Below is a small trained network, with its code and all its weights. Each question gives an input and a target symbol and asks what happens when units are switched off, that is, made to give their printed mean instead of their output.

import numpy as np


def w(rows, s, z=0):
    codes = np.array(rows[::2]) - 128.0
    scale = np.full(codes.shape[1], s)
    scale[-1] = z or s
    return codes * scale


def f(y):
    return y / 2 * (1 + np.tanh(0.7978845608 * (y + 0.044715 * y**3)))


def softmax(a):
    e = np.exp(a - a.max(-1, keepdims=True))
    return e / e.sum(-1, keepdims=True)


def log_softmax(a):
    a = a - a.max(-1, keepdims=True)
    return a - np.log(np.exp(a).sum(-1, keepdims=True))


def net(x, mask):
    ids = ['ΘΞΨγημτ'.index(c) for c in x.split()]
    T = len(ids)
    res = E[ids] + P[:T]
    u = 0
    for l in range(2):
        r = res
        for j in range(3):
            rows = slice(4 * j, 4 * j + 4)
            q, k, v = (r @ M[l][rows].T for M in (Q, K, V))
            z = softmax(np.where(np.tri(T) > 0, q @ k.T / 4**0.5, -1e9)) @ v
            o = O[l][rows]
            res = res + np.where(mask[u + j], z, o[:, -1]) @ o[:, :-1]
        u += 3
        y = f(res @ A[l][:, :-1].T + A[l][:, -1])
        res = res + np.where(mask[u : u + 12], y, B[l][:, -1]) @ B[l][:, :-1]
        u += 12
    return log_softmax(res[-1] @ U[:, :-1].T + U[:, -1])


Q, K, V, O, A, B = {}, {}, {}, {}, {}, {}
E = w([
[99,3,103,150,159],'Θ',
[140,80,162,208,88],'Ξ',
[225,74,205,91,125],'Ψ',
[121,119,31,187,107],'γ',
[138,66,108,99,26],'η',
[150,147,131,113,192],'μ',
[95,204,100,129,78],'τ',
],0.015)
P = w([
[66,253,171,179,104],'0',
[15,168,153,99,130],'1',
[55,135,144,79,127],'2',
[87,134,129,92,129],'3',
[114,124,123,100,134],'4',
[132,115,114,113,141],'5',
[152,108,111,124,143],'6',
[170,94,107,129,148],'7',
[189,83,106,141,148],'8',
[212,71,102,154,156],'9',
[232,59,103,165,166],'10',
[246,59,102,176,167],'11',
],0.0067)
Q[0] = w([
[144,136,142,130,137],'0.h0',
[147,124,145,125,132],'0.h0',
[137,166,151,135,137],'0.h0',
[134,130,170,115,141],'0.h0',
[58,125,117,158,158],'0.h1',
[162,197,190,89,130],'0.h1',
[159,80,166,44,71],'0.h1',
[137,115,205,138,177],'0.h1',
[137,166,135,117,116],'0.h2',
[221,208,175,146,102],'0.h2',
[168,8,187,3,94],'0.h2',
[155,151,157,89,102],'0.h2',
],0.018)
K[0] = w([
[144,131,133,114,130],'0.h0',
[150,132,137,102,125],'0.h0',
[137,159,126,111,114],'0.h0',
[137,131,158,124,139],'0.h0',
[66,114,111,150,150],'0.h1',
[155,189,215,54,178],'0.h1',
[140,104,160,128,45],'0.h1',
[127,95,183,169,207],'0.h1',
[147,147,116,116,110],'0.h2',
[232,199,167,93,148],'0.h2',
[54,57,250,63,127],'0.h2',
[150,150,149,85,110],'0.h2',
],0.017)
V[0] = w([
[7,165,196,55,122],'0.h0',
[3,86,123,195,137],'0.h0',
[140,180,99,61,110],'0.h0',
[103,170,41,96,111],'0.h0',
[83,152,215,114,92],'0.h1',
[152,112,61,138,174],'0.h1',
[46,214,79,73,164],'0.h1',
[39,201,139,94,138],'0.h1',
[196,111,157,165,47],'0.h2',
[149,119,155,163,102],'0.h2',
[137,123,137,148,110],'0.h2',
[172,121,107,159,199],'0.h2',
],0.0064)
O[0] = w([
[47,91,194,108,80,95],'0.h0',
[70,138,138,153,251,83],'0.h0',
[127,86,160,45,72,112],'0.h0',
[113,77,152,2,155,81],'0.h0',
[169,123,117,37,152,55],'0.h1',
[98,122,116,197,113,182],'0.h1',
[218,81,138,184,87,20],'0.h1',
[217,90,121,118,105,7],'0.h1',
[82,64,167,84,145,159],'0.h2',
[104,103,126,109,126,143],'0.h2',
[130,122,133,118,135,131],'0.h2',
[128,97,126,133,77,186],'0.h2',
],0.006,0.0017)
A[0] = w([
[96,101,93,110,81,49],'0.n0',
[80,186,176,27,238,3],'0.n1',
[127,204,122,127,129,66],'0.n2',
[44,168,112,118,96,99],'0.n3',
[186,144,116,89,103,216],'0.n4',
[253,121,88,132,143,197],'0.n5',
[126,145,214,180,93,132],'0.n6',
[59,80,144,127,87,162],'0.n7',
[121,212,155,131,207,86],'0.n8',
[182,70,122,152,121,25],'0.n9',
[114,201,122,154,21,137],'0.n10',
[75,121,160,152,97,131],'0.n11',
],0.013,0.0033)
B[0] = w([
[99,172,203,149,113,129],'0.n0',
[194,249,110,165,178,181],'0.n1',
[159,125,180,157,110,122],'0.n2',
[176,155,197,164,100,132],'0.n3',
[103,94,134,67,182,197],'0.n4',
[76,62,162,107,94,255],'0.n5',
[164,90,55,117,97,138],'0.n6',
[205,109,178,159,132,162],'0.n7',
[152,73,186,88,100,159],'0.n8',
[155,158,103,164,168,136],'0.n9',
[179,156,163,139,167,161],'0.n10',
[195,119,127,138,137,133],'0.n11',
],0.017,0.0054)
Q[1] = w([
[189,59,151,156,165],'1.h0',
[38,206,122,111,77],'1.h0',
[104,110,156,165,156],'1.h0',
[55,133,139,158,197],'1.h0',
[128,146,144,132,150],'1.h1',
[167,61,103,128,95],'1.h1',
[105,143,88,108,106],'1.h1',
[176,147,164,141,209],'1.h1',
[119,159,100,82,31],'1.h2',
[119,179,75,57,5],'1.h2',
[158,61,217,149,249],'1.h2',
[115,150,108,107,93],'1.h2',
],0.022)
K[1] = w([
[163,134,39,222,114],'1.h0',
[93,140,221,20,106],'1.h0',
[99,149,104,132,84],'1.h0',
[45,118,67,113,86],'1.h0',
[103,150,115,176,132],'1.h1',
[116,101,130,85,114],'1.h1',
[189,122,145,78,132],'1.h1',
[125,142,79,192,114],'1.h1',
[155,143,183,26,134],'1.h2',
[175,158,201,2,127],'1.h2',
[113,92,15,219,156],'1.h2',
[144,138,134,95,111],'1.h2',
],0.018)
V[1] = w([
[172,163,98,121,132],'1.h0',
[102,118,140,134,128],'1.h0',
[110,133,141,137,129],'1.h0',
[114,151,145,144,133],'1.h0',
[119,127,105,123,118],'1.h1',
[97,120,98,195,141],'1.h1',
[137,149,141,112,120],'1.h1',
[110,102,94,162,134],'1.h1',
[168,160,78,69,2],'1.h2',
[125,169,131,180,75],'1.h2',
[163,130,134,68,212],'1.h2',
[231,60,106,92,143],'1.h2',
],0.0085)
O[1] = w([
[176,130,108,84,126,150],'1.h0',
[102,128,133,142,128,112],'1.h0',
[109,127,135,120,130,117],'1.h0',
[103,124,151,107,117,123],'1.h0',
[140,132,137,135,130,105],'1.h1',
[143,199,123,147,142,112],'1.h1',
[127,112,103,132,90,117],'1.h1',
[138,186,143,145,151,126],'1.h1',
[226,98,2,134,29,3],'1.h2',
[137,128,195,132,33,158],'1.h2',
[87,133,48,172,203,90],'1.h2',
[184,91,112,220,219,223],'1.h2',
],0.0074,0.0066)
A[1] = w([
[150,143,139,26,120,119],'1.n0',
[137,160,166,157,104,38],'1.n1',
[103,143,91,119,95,79],'1.n2',
[151,245,95,134,138,120],'1.n3',
[107,79,139,182,69,66],'1.n4',
[170,131,96,121,96,103],'1.n5',
[91,132,43,140,114,51],'1.n6',
[78,135,150,154,96,166],'1.n7',
[99,52,101,120,98,54],'1.n8',
[95,165,127,96,50,3],'1.n9',
[34,169,51,152,140,192],'1.n10',
[128,131,107,116,103,57],'1.n11',
],0.011,0.0067)
B[1] = w([
[91,153,74,151,99,255],'1.n0',
[106,101,63,205,159,167],'1.n1',
[54,141,154,185,255,111],'1.n2',
[113,64,121,202,127,218],'1.n3',
[130,162,128,87,134,189],'1.n4',
[54,139,153,166,201,136],'1.n5',
[88,161,143,171,105,122],'1.n6',
[98,166,64,114,108,224],'1.n7',
[130,114,108,205,131,229],'1.n8',
[165,83,180,93,181,140],'1.n9',
[145,102,163,46,90,168],'1.n10',
[30,124,183,157,218,103],'1.n11',
],0.019,0.0051)
U = w([
[81,129,127,210,145,42],'Θ',
[183,126,93,254,105,191],'Ξ',
[122,133,10,184,162,5],'Ψ',
[108,155,93,221,50,176],'γ',
[156,118,139,209,76,26],'η',
[100,43,98,168,87,149],'μ',
[178,202,92,152,127,255],'τ',
],0.0059,0.0056)

Each question gives the input, a string of symbols that net reads in full, and the target symbol t.
The units are the heads (4 rows each of Q, K, V and O) and the neurons (one row each of A and B). Each row of codes is followed by its name. A weight is (code - 128) times the scale printed after its matrix; where a second scale follows, it is the last column's (O, A, B and U).
mask holds one flag per unit, layer by layer, with each layer's heads first. A switched-off unit (its flag False) gives its mean, the last column of its rows in O or B, instead of its output. The means were averaged over made-up inputs and are rounded, as every weight is.
A unit's drop is (log p(t) with every unit on - log p(t) with that unit switched off) / (log p(t) with every unit on - log p(t) with every unit switched off).
The circuit of an input: a set's keep is (log p(t) with only the set's units on - log p(t) with every unit switched off) / (log p(t) with every unit on - log p(t) with every unit switched off). Starting from the 12 units with the biggest drops (on a tie, the unit counted first), units are removed one at a time, each time the one whose removal leaves the highest keep (on an exact tie, the one counted first), for as long as the keep stays at least 0.8.
units of the circuit, in order: the units of the circuit, biggest drop first
unit that matters most: the unit with the biggest drop
k most important neurons: the k neurons with the biggest drops, biggest first
k most important neurons of layer l: the k neurons of layer l with the biggest drops, biggest first
input Θ γ μ, target Ξ: 3 most important neurons of layer 1	[1.n3 1.n1 1.n7]
input μ Ξ μ Ψ, target Ξ: units of the circuit, in order	[0.n1 1.n3 0.h1]
input γ μ μ τ Ψ μ μ μ, target γ: units of the circuit, in order	[1.h2 1.n0]
input μ Ξ Ψ η Θ Ψ Ψ τ Ψ Θ Ψ η, target Θ: units of the circuit, in order	[1.h2 0.n7 0.h1]
input τ μ Ψ μ μ μ μ τ τ τ Ψ, target τ: unit that matters most	0.h1
input η μ μ Ψ μ τ μ μ μ Θ Θ γ, target γ: units of the circuit, in order	[0.h1 1.h2 0.n4]
input Ψ Ψ γ Ψ μ Θ Ψ Ψ μ, target Θ: units of the circuit, in order	[1.h2 0.h0 0.n9 0.n5]
input Ψ μ Θ μ μ Ξ Ψ, target τ: 2 most important neurons of layer 0	[0.n1 0.n4]
input τ η Ξ, target Ξ: units of the circuit, in order	[1.h2 0.n7 0.n6]
input μ μ μ η, target Ξ: 3 most important neurons	[0.n7 0.n5 0.n3]
input τ τ μ τ η Θ τ Ψ μ τ Θ τ, target μ: units of the circuit, in order	[0.h1 0.n5]
input μ Ψ Θ Ψ, target Θ: 3 most important neurons of layer 0	[0.n4 0.n7 0.n8]
input τ τ μ η Ξ Ψ, target Ξ: 3 most important neurons	[0.n1 1.n3 0.n5]
input μ η η Ψ μ τ τ, target τ: units of the circuit, in order	[0.n10 1.n3 0.n1 1.n8]
input μ τ Ψ μ Θ μ μ Ψ τ Ψ, target Θ: unit that matters most	1.h2
input μ μ γ Θ μ Ψ μ μ τ μ, target Θ: 2 most important neurons of layer 0	[0.n7 0.n6]
input Ψ μ Ψ η Ξ γ τ, target Ξ: 3 most important neurons of layer 0	[0.n10 0.n5 0.n3]
input γ Ψ τ μ γ Ψ Ψ Ψ μ Θ Ψ τ, target Θ: 2 most important neurons of layer 0	[0.n10 0.n9]
input μ Ξ τ, target Ξ: 2 most important neurons	[0.n10 0.n6]
input Ψ τ Ψ τ γ Ξ Ξ γ μ Ψ, target γ: 3 most important neurons	[1.n0 0.n4 1.n8]
input μ Ξ μ μ γ Ψ η τ γ, target τ: unit that matters most	0.h0
input μ γ μ μ Ψ, target γ: 2 most important neurons of layer 1	[1.n0 1.n3]
input Ξ μ γ μ μ Ξ Ξ γ, target τ: 2 most important neurons	[1.n4 1.n3]
input Ξ Ψ Ψ μ Θ μ Ψ Ψ μ Θ μ γ, target γ: 2 most important neurons of layer 0	[0.n4 0.n1]
input τ τ τ τ Ψ Ψ μ τ η μ μ τ, target μ: 2 most important neurons	[0.n5 0.n4]
input Ξ η Θ Ξ μ, target Ξ: 3 most important neurons	[0.n1 1.n3 0.n6]
input μ μ Ξ, target Ξ: unit that matters most	1.h2
